Where the symbols take the points:
j357: m>j994, p>j970, r>j532, a>j155, d>j85, o>j529
j443: m>j61, p>j195, r>j192, a>j533, d>j602, o>.
j661: m>., p>j586, r>j39, a>j115, d>j772, o>j298
j228: m>j97, p>j776, r>j401, a>j331, d>j743, o>j285
j388: m>j970, p>j995, r>j744, a>j529, d>j589, o>.
j680: m>j772, p>j315, r>j805, a>j6, d>j583, o>j992
j158: m>j776, p>j994, r>j877, a>j285, d>j141, o>j155
j958: m>j755, p>j331, r>j2, a>j776, d>j352, o>j994
j549: m>j85, p>j589, r>j350, a>j509, d>j195, o>.
j401: m>j233, p>j506, r>j680, a>j583, d>j331, o>j938
j20: m>j805, p>j891, r>j141, a>j366, d>j151, o>j257
j415: m>j938, p>j112, r>j762, a>j839, d>j970, o>j441
j441: m>j415, p>j665, r>j525, a>j744, d>j388, o>.
j877: m>j506, p>j639, r>j942, a>j938, d>j285, o>j112
j192: m>j510, p>j509, r>j388, a>j589, d>j533, o>.
j938: m>j401, p>j877, r>j992, a>j674, d>j753, o>j415
j755: m>., p>j144, r>j125, a>j817, d>j39, o>j958
j891: m>j298, p>j521, r>j629, a>j20, d>j992, o>j738
j992: m>j680, p>j942, r>j20, a>j151, d>j674, o>j762
j970: m>j753, p>j365, r>j839, a>j357, d>j202, o>j388
j85: m>j629, p>j202, r>j155, a>j24, d>j257, o>j549
j143: m>j586, p>j292, r>j962, a>j298, d>j315, o>j521
j423: m>j738, p>j533, r>j549, a>j195, d>j525, o>.
j744: m>j839, p>j441, r>j394, a>j550, d>j529, o>.
j386: m>., p>j233, r>j778, a>j125, d>j755, o>j583
j155: m>j158, p>j357, r>j112, a>j365, d>j24, o>j350
j141: m>j637, p>j629, r>j285, a>j164, d>j366, o>j24
j529: m>j357, p>j388, r>j550, a>j350, d>j549, o>.
j365: m>j285, p>j155, r>j415, a>j970, d>j510, o>j995
j683: m>., p>j410, r>j144, a>j242, d>j586, o>j743
j733: m>j538, p>j6, r>j143, a>j315, d>j506, o>j392
j674: m>j583, p>j938, r>j151, a>j639, d>j994, o>j839
j112: m>j877, p>j532, r>j123, a>j415, d>j365, o>j665
j39: m>., p>j242, r>j817, a>j410, d>j115, o>j352
j6: m>j778, p>j680, r>j292, a>j733, d>j2, o>j151
j24: m>j141, p>j85, r>j365, a>j510, d>j61, o>j509
j602: m>j845, p>j394, r>j533, a>j766, d>j665, o>.
j776: m>j817, p>j958, r>j506, a>j228, d>j637, o>j158
j962: m>j242, p>j743, r>j958, a>j352, d>j298, o>j700
j394: m>j390, p>j525, r>j443, a>j602, d>j550, o>.
j125: m>., p>j386, r>j538, a>j498, d>j817, o>j2
j845: m>j392, p>j390, r>j703, a>j123, d>j112, o>j602
j390: m>j151, p>j762, r>j61, a>j845, d>j532, o>j394
j772: m>., p>j888, r>j115, a>j778, d>j386, o>j680
j242: m>., p>j683, r>j755, a>j39, d>j661, o>j962
j888: m>., p>j538, r>j661, a>j772, d>j233, o>j315
j538: m>., p>j778, r>j586, a>j888, d>j498, o>j733
j366: m>j292, p>j20, r>j164, a>j521, d>j392, o>j61
j97: m>., p>j817, r>j233, a>j144, d>j683, o>j228
j144: m>., p>j97, r>j386, a>j755, d>j242, o>j331
j352: m>j39, p>j962, r>j776, a>j637, d>j805, o>j629
j257: m>j20, p>j738, r>j24, a>j61, d>j390, o>j195
j665: m>j112, p>j550, r>j766, a>j441, d>j995, o>.
j743: m>j683, p>j637, r>j331, a>j962, d>j143, o>j164
j805: m>j115, p>j298, r>j637, a>j292, d>j6, o>j20
j510: m>j164, p>j24, r>j970, a>j202, d>j703, o>j192
j533: m>j703, p>j443, r>j589, a>j423, d>j766, o>.
j202: m>j700, p>j510, r>j357, a>j85, d>j738, o>j589
j586: m>., p>j286, r>j242, a>j661, d>j888, o>j143
j61: m>j366, p>j257, r>j510, a>j703, d>j845, o>j443
j315: m>j888, p>j733, r>j298, a>j680, d>j401, o>j942
j700: m>j962, p>j164, r>j994, a>j629, d>j891, o>j202
j738: m>j891, p>j703, r>j85, a>j257, d>j762, o>j423
j115: m>., p>j661, r>j410, a>j286, d>j778, o>j805
j778: m>., p>j772, r>j286, a>j538, d>j125, o>j6
j195: m>j257, p>j423, r>j509, a>j443, d>j394, o>.
j233: m>., p>j498, r>j772, a>j386, d>j144, o>j401
j521: m>j143, p>j366, r>j700, a>j891, d>j942, o>j703
j942: m>j315, p>j392, r>j891, a>j992, d>j938, o>j123
j817: m>., p>j755, r>j498, a>j97, d>j410, o>j776
j410: m>., p>j39, r>j97, a>j683, d>j286, o>j637
j994: m>j958, p>j753, r>j639, a>j158, d>j629, o>j357
j292: m>j286, p>j805, r>j743, a>j143, d>j733, o>j366
j2: m>j125, p>j583, r>j733, a>j506, d>j776, o>j639
j331: m>j144, p>j228, r>j583, a>j958, d>j962, o>j753
j839: m>j674, p>j415, r>j390, a>j532, d>j357, o>j744
j506: m>j498, p>j2, r>j315, a>j401, d>j228, o>j877
j509: m>j24, p>j549, r>j995, a>j192, d>j443, o>.
j123: m>j942, p>j845, r>j738, a>j762, d>j415, o>j766
j583: m>j386, p>j401, r>j6, a>j2, d>j958, o>j674
j637: m>j410, p>j352, r>j228, a>j743, d>j292, o>j141
j151: m>j6, p>j992, r>j366, a>j392, d>j639, o>j390
j392: m>j733, p>j151, r>j521, a>j942, d>j877, o>j845
j532: m>j639, p>j839, r>j845, a>j112, d>j155, o>j550
j995: m>j365, p>j350, r>j441, a>j388, d>j192, o>.
j766: m>j123, p>j602, r>j423, a>j525, d>j441, o>.
j285: m>j228, p>j158, r>j938, a>j753, d>j164, o>j365
j350: m>j155, p>j529, r>j665, a>j995, d>j509, o>.
j639: m>j2, p>j674, r>j392, a>j877, d>j158, o>j532
j525: m>j762, p>j766, r>j195, a>j394, d>j744, o>.
j762: m>j992, p>j123, r>j257, a>j390, d>j839, o>j525
j629: m>j352, p>j700, r>j158, a>j141, d>j20, o>j85
j703: m>j521, p>j61, r>j202, a>j738, d>j123, o>j533
j298: m>j661, p>j143, r>j352, a>j805, d>j680, o>j891
j286: m>., p>j115, r>j683, a>j586, d>j538, o>j292
j164: m>j743, p>j141, r>j753, a>j700, d>j521, o>j510
j550: m>j532, p>j744, r>j602, a>j665, d>j350, o>.
j498: m>., p>j125, r>j888, a>j233, d>j97, o>j506
j589: m>j202, p>j192, r>j529, a>j549, d>j423, o>.
j753: m>j331, p>j285, r>j674, a>j994, d>j700, o>j970

The rows follow the links: the fewer symbols apart two points are, the more alike their rows tend to be.

Each row is also shifted at random along 3 hidden directions that mean nothing.

Some points, each with a row of numbers:
j151: -135 -189 -47 63 -10 -14 -52 -273 55 289 -7 -129 43 -106 93 33 -134 -52 -46 -61 62 170 -25 155 -128 -61 8 -91 -41 42 -72 -54 7 -56 122 6 0 -77 -24 89 -294 -333 180
j115: 11 84 137 201 131 37 119 -22 23 50 -5 11 -8 38 47 76 28 -11 -10 -130 69 28 74 -199 -15 -27 1 15 -83 19 106 65 -103 -134 -102 -58 -20 -1 -2 66 -21 -35 36
j441: -16 -91 86 -21 -116 -86 26 143 -23 73 -48 15 -35 -37 55 -99 -62 4 -103 -17 -10 -44 -10 -37 -23 4 -13 -133 -68 -120 -108 -106 -196 108 -59 -192 -57 -52 172 105 -7 -5 -124
j521: 305 33 -7 169 91 -182 -50 -33 -16 -94 102 -23 3 104 60 60 -44 -106 108 115 -94 -65 -26 -54 89 111 -15 -66 175 49 124 141 -126 -5 81 57 88 27 86 -40 141 143 -126
j529: -12 168 -38 51 -118 -60 41 21 -75 80 -81 -142 -82 26 111 -9 -30 -100 -149 -11 97 -71 -91 11 85 51 -10 -18 124 -169 -47 -9 -39 158 -55 -67 -4 -112 81 -72 135 -88 -54
j772: 69 -94 151 -58 84 17 -55 34 19 -71 208 75 -37 -70 -41 31 50 69 118 15 -34 -35 155 -160 -59 -110 -45 44 -72 117 57 111 -14 -179 6 14 -4 67 52 -32 -28 82 77
j891: -49 85 35 274 131 134 220 -56 39 24 -93 108 65 58 69 40 38 -4 8 -120 66 21 6 -19 107 22 123 -5 24 -31 118 75 -167 10 40 -10 25 93 116 54 46 82 -154
j410: 24 -58 22 90 169 51 104 -133 219 66 61 -132 -34 -1 68 97 -54 -6 -4 -32 264 15 12 -83 -27 -119 14 60 -189 79 -24 -57 3 -190 -83 16 18 35 -74 20 -38 -258 119
j629: 80 -65 -140 -53 80 188 40 -27 118 -174 -28 38 85 -7 -40 -50 36 111 72 77 60 -21 -3 111 71 -6 102 81 -99 72 -27 15 94 79 6 180 14 174 -178 -77 46 184 -19
j192: 131 75 -163 46 22 -82 -29 21 -41 -70 -14 -101 1 131 -111 -79 -96 -36 -15 72 40 32 -127 -64 -37 125 -122 -108 20 -9 -30 -120 -9 2 54 -152 -40 -98 -6 83 47 11 -46
j639: -60 -73 11 -123 -68 -59 -118 75 30 33 79 -1 -55 -16 -60 10 11 -92 80 123 -97 -35 18 107 38 46 -57 60 180 31 0 89 65 155 39 21 114 -66 -2 -126 53 63 48
j674: -106 -58 102 -52 -72 -12 -75 -7 -9 43 -1 -34 -55 32 -64 -112 -43 -14 -27 17 -91 81 5 -77 -50 137 -93 24 84 -18 -80 -23 -83 82 38 -39 49 -175 60 46 -83 -62 38
j388: 51 52 -65 -127 -101 -98 -92 107 -185 -163 -100 64 17 88 -118 -152 31 83 -60 -8 -85 -45 -78 -72 -62 116 -89 -38 113 -90 -49 -56 35 116 -23 -99 -54 -74 81 -45 17 90 -45
j755: 27 65 13 -161 -12 -31 -74 81 42 -98 81 12 -10 -9 -68 80 65 36 45 44 -17 -18 11 -80 28 3 -108 153 18 26 17 41 172 36 -81 121 36 16 -129 -197 105 26 67
j202: -30 50 -177 4 17 25 31 -77 7 -53 -41 -119 9 -9 4 79 -80 -36 4 89 6 15 -131 115 35 98 7 -20 71 -53 -22 -20 44 51 90 -40 11 -19 -110 -45 60 -77 -10
j39: 97 29 -20 -113 78 102 1 16 129 -92 55 -48 41 -53 25 51 79 -10 169 99 20 -75 80 -59 73 -79 65 120 -125 77 60 -30 91 -77 -7 110 7 108 -116 -113 20 50 81
j365: 13 68 4 -82 42 95 -10 124 -100 -181 -2 111 -29 164 -140 -111 82 154 -131 -104 -38 -41 -6 7 4 56 -37 -72 0 -116 -103 20 -12 152 -68 -74 -89 17 49 121 45 154 -107
j637: 80 -18 -63 18 154 132 33 -81 130 -7 60 -123 20 68 -96 8 -6 116 13 -48 164 -8 64 -114 -44 -20 18 55 -138 37 5 -1 -90 -65 -108 3 106 -19 -102 13 -71 -144 64
j61: 297 -177 -41 164 124 -62 -15 -175 76 147 68 -156 -7 -52 84 39 -232 -79 51 32 74 28 -85 -65 22 38 -68 -103 11 -12 -51 -36 -109 -142 129 -3 -3 -40 -6 178 -113 -219 -45
j509: 206 28 -88 -125 65 41 -82 152 -137 -250 -37 73 91 161 -119 -138 52 196 10 80 -114 -40 -13 -140 -86 78 -1 -37 -65 -15 -30 -123 -5 14 61 -162 -141 -2 33 83 56 215 -132
j525: 0 -110 -41 -23 -32 -10 -21 -81 -61 61 74 24 94 -108 63 -71 -105 63 -60 -10 -5 32 105 94 -50 -39 35 -172 -110 16 -55 -93 -56 -30 72 -99 -155 8 153 135 -72 19 16
j753: 225 -65 -34 -38 1 -56 -126 -42 -22 -65 38 -99 -185 180 -75 2 -78 12 44 33 28 -17 7 -94 16 102 -181 10 109 -75 -78 35 -34 110 -44 -10 143 -71 20 34 20 1 36
j549: 91 75 -170 12 65 34 41 109 -20 -118 -14 -27 79 39 25 -76 49 58 -46 52 14 -34 -58 -33 70 103 164 -39 -31 -79 -13 -91 -21 52 28 -80 -139 67 40 -29 147 64 -119
j992: 71 -29 141 85 80 15 53 -31 -39 15 122 111 34 19 24 -48 -21 51 -47 -67 -38 23 126 -72 -119 -12 -74 -179 -50 51 29 18 -190 -63 -11 -78 53 14 171 146 -113 81 -89
j498: -171 126 191 24 -65 -17 123 150 -1 66 18 99 -48 24 92 110 135 -7 -48 -116 -48 -39 110 -142 51 -86 -3 114 -23 -44 79 50 -86 -10 -108 12 24 -8 100 -59 150 31 1
j392: -186 18 -47 -19 9 -23 29 -78 -19 71 -7 58 37 -77 94 55 -9 -67 73 -21 -128 17 -55 210 -30 4 60 -36 160 56 102 37 128 -32 111 34 35 -80 1 -96 -12 39 7
j589: 137 27 -188 6 -5 -62 21 -45 14 -74 15 -118 3 59 95 21 -82 -62 16 111 55 -30 -139 104 47 88 -4 -64 33 -85 12 -71 -50 36 33 -5 -43 -20 -69 -22 135 -27 -55
j6: -102 39 163 22 -19 -100 -103 -22 -66 79 -6 142 -26 109 -89 -31 31 -5 32 -108 -66 83 77 -65 -184 51 -114 -36 20 99 100 105 31 -108 79 -31 9 -125 15 -1 -75 75 -12
j331: 30 -14 20 0 11 79 -124 -28 42 38 4 -132 -157 95 -51 55 -19 8 -11 -31 84 33 14 -7 -85 7 -145 85 29 -21 -67 -22 43 66 -106 59 148 -64 -77 10 -128 -118 162
j510: 66 48 -127 45 53 12 -45 -15 -34 -108 -92 -28 -82 154 -99 -70 -6 44 -88 -30 8 -27 -179 -73 -31 79 -49 -23 52 -22 -15 -68 -103 46 10 -135 14 -143 -21 74 24 -58 -36
j994: 132 22 -74 -75 -87 32 -66 -61 42 -25 54 -138 -72 -5 -4 40 -74 -28 48 80 42 -13 -105 151 57 65 -20 25 125 -76 -47 47 51 137 3 79 149 1 -117 -82 -5 -36 70
j942: 179 -128 80 -53 78 -8 83 -41 23 28 240 -2 -2 -61 217 37 -69 -54 36 79 -35 -23 146 94 61 -16 -1 -113 12 48 94 111 -128 23 91 122 75 54 122 70 -30 58 -37
j123: -395 59 -63 25 -48 71 136 -42 -120 77 -169 201 187 -125 49 -75 29 42 -33 -76 -39 37 -33 164 -45 -48 151 -55 -33 2 15 38 79 62 66 47 -202 71 -33 73 -24 12 54
j586: 161 -10 31 91 48 -35 -80 -12 40 -29 104 8 -31 -59 68 111 -8 -71 201 69 -14 34 -1 -29 15 9 16 58 14 54 111 46 152 -185 88 159 -9 69 -126 -120 35 1 112
j315: -136 -107 54 -9 31 72 124 -106 114 204 59 3 114 -169 167 67 -35 -36 27 -33 121 -23 134 225 -9 -169 128 -11 -87 122 -8 52 2 -48 -49 149 10 58 -28 -32 -131 -62 107

Start, symbols taken left to right, then the point you end at.
Answer with the point's name.
-102 105 -62 -124 -53 71 80 39 -46 -146 -111 90 -8 52 -67 -91 114 67 -43 -28 -32 -87 -29 120 177 14 93 16 -56 -151 -94 -43 18 177 -80 47 -32 118 21 -22 109 136 -140
m o d: j24
-46 112 40 101 117 -75 -7 -39 85 -6 -64 -67 -97 81 4 105 6 1 -37 -61 92 49 -6 -191 -92 16 -19 91 26 75 99 -42 21 -80 -125 -54 56 -59 -82 -37 8 -153 110
p p r: j817
40 25 73 13 63 31 -5 72 33 -98 -36 145 84 -94 -72 20 148 -3 161 67 -107 23 72 -75 119 -40 88 82 -54 79 96 60 158 -145 1 123 -37 128 -132 -46 30 187 48
a r a a: j242
76 80 152 238 47 -109 5 -68 18 35 -13 -34 -32 34 23 48 -36 -52 -2 -81 34 67 21 -220 -73 19 -79 24 -31 39 107 37 -32 -202 -21 -38 14 -83 -34 28 -12 -87 74
d p a: j538
9 41 123 11 -31 53 68 -6 -23 -22 -17 36 -88 186 -97 26 121 97 -109 -185 68 20 105 -116 -42 -23 -81 65 -67 -59 -59 29 -152 62 -199 -4 82 41 70 82 -6 -6 32
p p d o: j629
240 -163 -73 6 90 -3 -179 -64 62 -49 119 -145 -35 28 -103 -18 -26 73 130 149 72 25 27 -85 -83 74 -76 32 -59 155 28 -43 133 -75 76 52 116 -57 -102 -19 -136 -97 180
d r m: j242
10 -6 -195 30 122 132 145 -66 92 -33 0 -35 81 -60 89 19 -8 57 -54 74 114 -13 -70 97 118 -21 96 48 -44 -63 -16 -42 -60 67 41 44 -34 88 -79 31 68 -76 -66
r d p: j85
22 43 44 165 99 34 41 -13 -63 -100 -8 137 11 114 -91 -33 50 152 -34 -77 -15 3 4 -86 -35 51 23 -70 -49 61 42 71 -105 -39 28 -94 -24 78 105 141 -66 156 -89
o a d: j845
-144 120 -87 136 49 33 104 -12 50 21 -168 2 -36 133 -49 87 3 21 -5 -36 66 57 -139 87 26 89 72 44 144 -11 115 37 -29 95 20 -5 29 -38 -73 -66 54 -70 -50
r r m: j2
34 51 -87 -15 -61 52 24 77 -45 37 -66 -84 -18 18 50 -68 -65 37 -148 -90 142 -7 -24 10 23 -60 9 -96 -70 -133 -95 -104 -81 129 -70 -65 -61 27 90 123 -4 -111 0
m m d: j164
327 -34 118 -154 73 15 -25 121 77 -124 249 -28 -122 86 -47 6 84 63 -18 -8 -72 -130 97 -221 -2 -13 -82 101 -81 6 -7 -8 -52 -40 -170 29 1 38 97 -4 57 107 92
d d: j586
282 105 -36 -124 -79 -44 -57 74 -37 -193 128 -6 -102 47 -98 -34 65 7 34 68 -120 -108 -101 64 152 115 -57 -50 180 -76 -15 51 31 150 14 22 20 -2 -3 -2 179 143 -68
d d m: j20
43 -157 136 -91 -26 40 -16 121 0 -54 114 14 -18 18 -10 -94 13 75 20 65 -46 -41 118 -30 -65 -18 -73 -25 -46 -34 -72 -1 -182 67 -60 6 127 -8 161 55 -78 68 -47
r a: j151
52 66 -53 169 3 -110 20 -31 -96 40 -40 -11 25 75 60 -25 -129 -32 -73 -51 14 26 -91 -38 -8 47 36 -124 27 -23 -31 -106 -35 -88 71 -154 -76 -80 78 106 -58 -60 -78
m d a: j123
37 34 -5 216 35 -3 50 -176 94 163 40 -86 15 -67 137 159 -169 -135 97 -10 81 66 -44 26 -1 -13 31 47 15 48 111 76 12 -117 71 137 51 -14 -60 -114 -50 -179 71
m o p: j292
53 -27 10 -45 39 131 49 -36 -33 -29 -38 -36 -78 116 -66 -66 55 81 -130 -104 127 16 39 -59 22 -45 -77 21 -31 -140 -93 -32 -131 125 -123 13 43 11 39 74 -34 -17 9
d r: j753
